Table B holds the same points as the rows below and some others, measured another way and shuffled. Each row below is followed by which row of B it is.
B:
0: [ 148   81   50  -89  157   57   57  146 -187  189  -49  -76    1  153
    4   61  -23  113  244  -41   30  -34   33  157   44 -193   46]
1: [  27  -71  179  -67  106  -33   53  191  -65   15 -110 -249  -24   17
  101  -40 -144  -27  -12  -69   -2   97   18  -95   -7   13  -48]
2: [-226  -25  182  191 -307 -196  198 -321 -100  109 -154  120  233   53
  160  -92  113  145  -94   24  282  -97 -113   75  182  218   -5]
3: [-249   73   75  109  103   55  -51  -42   26  128 -141  -38  -57   -7
  -59  -56  -20  -48    5   77 -251  -82  -15  -38   40   26   34]
4: [-140  -58  -65  -24   20  -51   34 -128  -95   34  119 -154  217   29
  220  -27  197  278   55   38 -176  -72  -96   61  178  112 -101]
5: [  98   -2  109   -2  -38  179  -91   43   71 -152 -121   38 -176  -55
 -107  -12   -7   47  -62   59   52   89  -51 -146   55    2  -65]
6: [ 333  -20   16    3 -144  163  -80  -61    5  -50 -211  105 -164 -112
  -70  -20   57  274   22   17  436  195  -22 -120  127   -7  -58]
7: [-148   88    9   73  174  184 -100  -54    5   34  -82  -32    1  -10
 -100  -85  107   67  -57   76 -276   18  -15  -96   91   94   -7]
8: [ -58  -61   14  -33  -53  -54   69  -80  -96   22   76 -112  163   50
  178   -5  121  223   41   10  -34  -44  -80   57  134   62  -86]
9: [ -75  237   -9  -35  148  179   22   31 -152  302  144   69   34  282
 -198  143   78   55  285   42 -347 -258   20  333   15 -319  138]
10: [ -76    4  161   53  -50   88   -4  -30   24  -55  -96   -6  -16    1
  -59  -59    6    5 -140   25  -21   56  -42 -117   50  100  -37]
11: [  58   36   -1 -151  127  219  -67  144  -17   31  209 -181  -47  102
 -109   85   13   74   57    1 -349   13   25   13  -25 -164  -30]
12: [-101  -43  111  160   27 -122   93 -143 -121  194 -328 -140  155  -84
  165 -201   11  145  -99  -56  246  160   20 -149  133  287   -2]
13: [ 501  -42   53 -219  116  -88  211  216 -413  134  -62 -160  200  184
  286   65   38  379  353 -180  520   97   21  229  148 -156  -46]
14: [ -11    6  115    5  -79  -12   41   25  -17  138  -82  -31  -88   51
  -19   42 -100    9   88    5   50  -49   -7   51   11 -110   32]
15: [-145   79  151   84   -4  229  -18  -72   36  174  -13 -109   14   40
 -270  -88  -33  -59 -282  -45 -204  174  101 -182  -69  101   68]
16: [  73  -13  210    1 -281  -12  133  -37  -42  180  -37    3  -30  103
  -70   54 -132   21  -33  -74  263   32   27   49  -33 -100   55]
17: [ 215   52   37  -89  -37   89   95   22 -188  229   52  -47   80  159
  -33   79   33  225  148  -86  167   39   55  154   44 -160   46]
18: [ -66  -19  163  -33   -4   -3   16  133   24  111  -53 -150 -133   43
  -31   37 -187 -106   28  -14 -111  -24   15  -24  -59 -107   16]
19: [ -54  -94  106   27  -79   71 -100    3  157  -98 -117 -114 -190 -147
  -27  -57  -90  -10 -153   55  -42  111  -42 -250   16   91  -87]
20: [-156   74   89   89 -139   62   13 -129   28  173  -27   70  -47   62
 -127   28   -4   16    0   59  -73 -104  -21   58   24  -68   61]
21: [  56  -78  294    9 -455  -66  207  -86  -12  185   10  -47   10   91
  -69   39 -181   -6 -187 -134  374  120   45  -17  -77  -32   46]
22: [  19  -14  143   29 -170   -6   59  -41  -13  121  -94  -10  -63   25
  -28   13  -79   46   -9  -17  166   17    0    0   17  -49   16]
23: [-330   51   82  141   47  126  -63 -146   81   33  -69  -52   37  -38
  -97 -125   70  -25 -224   79 -332    9  -31 -166   55  205   -8]
24: [ 133  -45  117  -31 -142  108  -85   81  133   14 -117  -35 -312  -80
 -127   50 -182  -25    3   26  115   86    8 -121  -47 -145  -11]
25: [-154  -68  178  -20 -279   87  180 -196  -43  137  333 -238  347  152
  -70  -48   75  107 -429 -147 -145  201   61 -102  -47  213  -26]
26: [-181  120   21   25  260  161  -69   38  -47   70  -18  -66   27   81
  -80  -34   86   15   51   69 -406  -79  -13   10   65   -3   15]
27: [ -88   -6    3   27   79  -53  -21  -19  -47   25 -121  -24  -15  -18
  143  -20   59  134  169   87  -54 -123  -95   52  150    1  -51]
28: [  99   12    0  -56   62   40   10   30 -108  102  -31  -83   19   49
   60   19   47  188  147   -7   33    6   -9   63   94  -72  -16]
29: [  93   42   61  -30   22   39   -9   91  -54  115 -109    8 -152   50
  -21   72  -71   58  219   32   59  -79  -18   98   44 -194   23]
30: [ 113   55  158  -59   36   27   71  146 -122   35  -90   30  -52  141
    6   69  -51   27  178    0   95  -90  -36  133   48 -166   13]
31: [ 124  -50  105  -77  170   75  -11  171  -77  -30 -115 -229  -20  -23
   64  -63  -53   81  -23  -57   22  180   22 -145   38   55  -69]
32: [-217  -67  197  104 -122   19  -15  -62  127   -9 -126 -114  -81  -85
  -46 -100 -109  -99 -253   22  -77   95  -18 -230  -15  166  -34]
33: [ -92  -25  145   63   95   42   -5   22  -10  -16 -188 -141    9  -58
   23 -126  -31    4 -146   -7  -38  123   -8 -201   56  180  -45]
34: [ 245   80  -68   28  -23  342 -184 -116   45  -67 -132  170 -160  -99
 -222  -26  182  285  -17   88  154  163  -22 -129  139    0  -39]
35: [-106  -79  183  -16 -257  -29  157 -124  -52  -17  166 -105  225  107
   78  -13   65  110 -210  -59    1   36  -56  -16   52  139  -76]
36: [-177  166    6   69  262   92   -3   -2 -134  259  -85  -46   71  124
  -63  -31   69   47  147   37 -286 -117   23  112   70  -48   88]
37: [-161   38   50   22   32  191 -142   12  147  -18   12  -44 -185  -30
 -175    9  -26  -56  -62  101 -348  -33  -29 -109  -12  -47  -18]
38: [-165   41   47   82   38   74  -49  -71   35  136  -97  -66  -47  -24
  -73  -54   -6   20  -36   48 -168    1    5  -76   36   45   21]
39: [ 145   38  -16  -67  183    1  -69  139 -105 -244 -184  159 -123   24
  199   71  138  199  418  174   63 -248 -209  176  258 -148 -119]
40: [-309  -30  128  148  173   80 -168   35  194  -37 -286 -179 -210 -202
  -61 -179 -135 -181 -216   91 -320  105   -5 -363   -5  213  -39]
41: [-199  -16  108  118   22   -1   14 -118  -17   14 -162  -75   97  -49
   64 -141   59   68 -153   27  -47   57  -47 -148  108  241  -44]
42: [-138  125   37   45  407  172  -75  106  -92  110 -160 -152   30   42
  -74 -111   37   -5   14   23 -354   33   44  -86   55   66   28]
43: [ 281  -93  101 -260   12  139  -45  330   30  -86  153 -249 -224   49
  -42  141 -186    8   72  -56  -72  112   26  -50 -103 -257  -86]
44: [ 240  -64  191 -116 -294  -14   88  110    2   69    8   -9 -196   79
  -40  155 -204   23  105  -52  311    6    1   80  -54 -267   -5]
45: [-102   50  146   60 -178    1   65  -74   -6  156  -40   80  -50   97
  -86   57  -57  -13   40   29   22 -126  -29  106   15 -113   63]
46: [-165   80  167   80  -32   52   54  -58  -46   45  -74   65   42  107
  -67  -22   30  -15  -43   42  -83  -90  -50   37   61   22   25]
47: [ 130 -122  143 -205   13  168 -140  335  191 -144  103 -299 -365  -56
 -114   96 -284 -150  -54   -1 -254  129   32 -216 -167 -199  -93]
48: [ 194  -29  170  -60 -203  -15   94   57  -70   83  -66   11  -84   77
   -1   80 -112   79   83  -52  318   15   -2   70   14 -150    0]
49: [ -13  171   16  -63   75  188   -5   63  -83  221  129   40  -49  216
 -193  144   24   34  218   35 -271 -184   21  237  -12 -301   98]
50: [  79    7  165  -40   82   30   26  164  -71  -11 -155  -65  -87   45
   27    3  -98   -3   81  -10   63   13  -18  -15   34  -65  -21]
51: [ 182 -124  215 -135   40   18  -29  318   48 -111 -136 -246 -254  -61
   40   14 -270  -99  -13  -52   87  159   12 -196  -67  -85  -88]
52: [ -23  112   11   60  -28   82   62 -157 -144  212  -29   82  139  127
  -52   -1  150  204   83   11   44  -59   -4  141  123  -23   58]
53: [ 124  -87  131  -69 -258 -116  149  -27  -99   44   31  -26   50   86
  153   79  -18  175   94  -41  292  -39  -74  125   80  -81  -51]
54: [-287   95  144   82   42  115  -34  -22   58   16  -22   25  -45   76
 -137  -10   -3 -120  -68  101 -353 -141  -49   -8   16    4   22]
55: [ -45  -21   57   -3   92   85  -97   83   67   75 -111 -175 -167  -75
  -48  -33 -110  -19   -7   25 -152   74   24 -149  -13  -19  -16]
56: [ 143 -158  199  -56 -132  -58  -34  197  131   25 -216 -210 -352 -145
   16   16 -349 -107  -21  -41  231  160   40 -213  -95 -100  -42]
57: [  38 -101  267  -54 -558   37  287 -204  -63  313  350 -220  278  197
 -146   38  -87   94 -431 -259  219  284  145  -42 -153   55   49]
58: [  12  -89  213   60 -421  -47   88 -142   67   44  -81   45  -88  -31
  -29   11 -103   40 -146  -16  328   63  -40  -72   10   18  -21]
59: [  85  -66  267 -107  -44  -83  140  228  -95   25  -49 -162  -46  125
   95   62 -209  -76   60  -86  118   -5   -3   42  -38 -129  -18]
60: [-187   23  101   98   -4   85   23 -138  -19  140  -46 -111  117    8
  -60 -112   49   53 -198  -22 -125  103   28 -125   40  178   14]
61: [-116   87   22   51   36  181   16 -141  -82  139   68  -54  189   95
 -109  -63  168  154 -118   -8 -192   54   21  -11   74  107   21]
62: [-199  -17  156  108   63   27  -73   20  101  -55 -244  -68 -145 -105
  -13 -106  -92 -102 -109   80 -133   20  -49 -204   37  126  -39]
63: [-154  -73  251  -51   73 -166  145  211  -77  146  -50 -321   28   96
  146  -11 -249 -164    0  -89 -131  -16   32  -15  -76  -25    5]
64: [ -90 -124  139  130 -121  -88   20 -135   35   29 -267 -142    8 -177
  126 -171  -47   92 -210  -17  222  198  -16 -273   93  286  -69]
65: [-214  275  -56    4  148  222  -20  -53 -102  311  206  117   48  293
 -251  146  149   49  268  103 -539 -341   -6  359   29 -307  149]
66: [ -23 -145  127  -64 -499  -91  269 -260 -103  194  370 -190  363  162
  106   49   81  264 -240 -163  164  109   11   68   13   96  -50]
67: [  2  59 105  -4  44  74  35  30 -88  59 -57 -10  24  95 -29   5  27  66
  55   5 -27 -34 -21  46  64 -44   5]
68: [-230  100  101   89  142  125  -25  -41  -18   42  -76  -23   53   56
  -84  -76   70  -15  -80   59 -290  -48  -30  -49   62   96   13]
69: [-145   95  143  169   70  -31   91 -131 -160   95 -284   89  172   58
   56 -133  114   97  -11   21  127  -39  -58   20  181  185   29]
70: [-170    3  117   99  -50   33  -18  -76   52   85 -130  -44  -58  -37
  -51  -64  -40  -14  -96   41  -74   14  -16 -105   31   78    7]
71: [  50   11  214   -6 -172  -21  194  -35 -158  128   -7  -12  151  169
   16   11  -14   83  -43  -93  228   25    1   92   35  -11   25]

[ 289  121   99 -109 -433 -244  437  123 -111  153  306   -1  145 -431
  566 -141 -187  134   78 -499   59 -142 -173  420  -25  -13    2  -99
  142  330   30 -127 -126] => 8
[-112   96   11  -52 -141  -41   -8   15  112  -46 -164  -38  -45 -123
   62   74   11 -118   49   46 -251  114  -80 -159  310 -114   46   36
 -113  132   34   86 -246] => 50
[-284 -147  -58  -41   47   19 -170   35  -94 -233 -372 -204 -227  369
 -374  317   84  -32   73  422 -171   11   50 -265  233  -26  -13  302
   48 -282   88  109  105] => 42
[  33  156  -91  -51 -255   58  -18   46   52  -64   75  -34   25 -117
  191  -17   -8  -69   62 -143  -76  126  -58  -51   26   -8  101  -33
 -150   47   78  -55 -134] => 14
[ -89 -150 -162   62  -57   87  -83   63 -122 -141  -70 -102  -75  332
 -163  133   28   -7   15  250   40   50   67  -47  -85   85  -48  174
   11 -289    0  -84  127] => 16
[  72   63  -54   85 -296   -4   36  -20   74  -75  129   84   86 -182
  256  -96  -37 -266   22  -40   36  321  -65   72   14   43   99   45
  -75   55  -85  -36 -390] => 32
[-122  103  -51  -87  -39   39  -45   79  158   43 -206 -120  -89   31
   13  121   30   61   46   40 -310  -90  -86 -178  259 -164   -4  -21
 -161  102  135   58  -33] => 0
[ 142 -117  145   71 -118 -141   78 -169   61  -73  142  -51  -56 -102
   85  -93   63 -212  119  239  166  271   -7  249  -44   99  130  344
  246  -36   29   41 -316] => 64
[-168  -79  -87 -111  -93    1  -80   80 -231 -222 -188 -202 -157  258
 -227  253   32   76   95  180  -78  -60   68 -173   93   41  -10  181
   62 -244  123  -18  251] => 30
[ -47 -106 -172   -7  -87   37  -31  -43 -282 -110  -40  -82  -35  155
    7  157   93   42   68  216  -31   67  109  -87  -18  123  -14   79
  122 -263    3 -223  366] => 44
[  65  -55  213 -364 -343 -426  257  -73 -717 -311  110 -252  -84 -217
 -129  108    6  155  272  -97  112  -91  233   21   57  206    4  200
  435  -17  152 -173  397] => 39
[ -93 -162  -69  -16  -49  -46  -10  -14 -242 -136 -111 -130  -90  208
 -165  161   55   22   59  272  -17   16  114  -64   30   85  -58  179
  133 -216   13 -104  221] => 48
[ -44   52 -135   32  -95  -46  163  -71  -81  225 -163  113  114 -286
  479  127   82   29  -15   63 -434   42  -83 -121  418 -127  -83 -242
   46  177 -137 -228  207] => 43
[ 430  140   91 -138 -465 -224  478  102 -143  188  467  -50  149 -460
  712 -179 -174  234  141 -598  176 -197 -192  564 -189   49   78  -88
  249  276  132 -201   44] => 4
[-101  162 -124  -59 -281   64   18  192  113  -52 -158  -17  -25  -92
  337  184  -84  -42   35 -196 -246    6 -271  -77  285 -153  132   -8
 -119   20   73  104 -158] => 59
[  15   18 -195  -44 -246  116  -96   99 -185 -226  135 -127  -35  204
  -51   50  -17   20   80  -53  148   73   79  -30 -243  160   57   86
  -73 -267  101 -148  152] => 45
[   4  104   12  -20 -296  -44  -35  -63   23 -201   64   10   13 -210
  119  -38    8 -277   93  -15  -15  350  -21  -70  101   46  161  112
  -61   40    1   29 -360] => 62
[ -12 -232  293  133  204 -426  206 -407  -73  238  -56   74  115 -283
 -473 -329  186 -222  -55  624 -253  275  471 -160  328    3 -492 -102
  -14  594 -375 -227 -358] => 34
[  34  -25 -200   10  -21   67   78  -30 -142  162  -29  -45   31   40
  271  117   95  199   31  102 -188  -98   17  -17   47    5  -81 -127
   78  -82   22 -301  483] => 11
[  42   44 -164  178 -122  161  -16   84  317  123   54   61   69   34
  216 -103  -46 -125  -74   10  -61  143 -122   89  -36  -65  -22  -48
 -253   71  -67  -23 -356] => 21
[ -32  -40 -288   75  -47  138  -55 -205 -239   14  -88   57   35  -38
  427  231  242  -21   62  306 -224  227   25 -157  158   87  100  -51
  202 -302  -50 -349  574] => 47
[ 164  -77  -70   96 -156    9   30  -99  -80  -57  255  -28   45   28
   73 -124   51  -98   63  125  213  222  108  168 -257  190   31  122
   76 -124  -22 -200  -30] => 58
[-112  -41  109   25  -15 -169  124  -62  123  102 -262    5  -44 -169
  109  100   31 -119   15  237 -339   70 -110  -62  477 -182  -54   76
   69  227  -72  101 -270] => 31
[  12   60 -234  -42 -260  176 -136   92 -143 -228  135 -104  -24  173
   27   61    3  -10   82  -77  121  119   53  -63 -234  155  110   63
 -118 -281  112 -153  153] => 54
[ -76  141 -291  -90 -320  290 -147  269   46 -249 -105 -149 -163  207
  452  380  -59   55  138 -205  -21  -38 -384   23    4  -35  401  235
   43 -478  312  126  188] => 63
[  13 -137  -38   53  -40   -7  -22  -77  -88  -94   20  -98  -62  153
 -115   23   82  -64   61  285   69  127  114   26  -75  110  -18  195
   97 -162    5  -95   34] => 10
[ -46 -149  -84    0 -113  -16  -24    2 -241 -193  -14 -111  -77  214
 -149  120   37  -26   68  221   92   88  110  -13  -71  140  -10  214
  123 -265   14 -100  148] => 22
[ -90  177 -298 -119 -151  245 -145  234  -20  -42  -28 -169  -32  243
  -40  108  -23  222   22 -197 -168 -185   16 -236  -91  -26  -40 -183
 -358 -100  185 -155  303] => 9
[ 122   79  -43   52 -258    1   53   15   96  -19  190   30   88 -146
  168 -164  -46 -155   18 -106   50  216  -17   95  -85   44   32  -14
 -145  120  -37  -75 -337] => 23
[  49  -37   26  -71  -81 -101  114  -32 -119   28   12 -133  -52  -26
   70   50   41  115  102   80  -65  -70   25   65   54   16  -18   83
  152    8  105 -105  165] => 28
[ 156   33   50 -197 -363 -158  152    4 -345 -214  226 -170  -42 -146
  160   33  -27   82  210 -195  182   -3   30  167 -128  166  149  174
  262 -102  184 -119  184] => 27
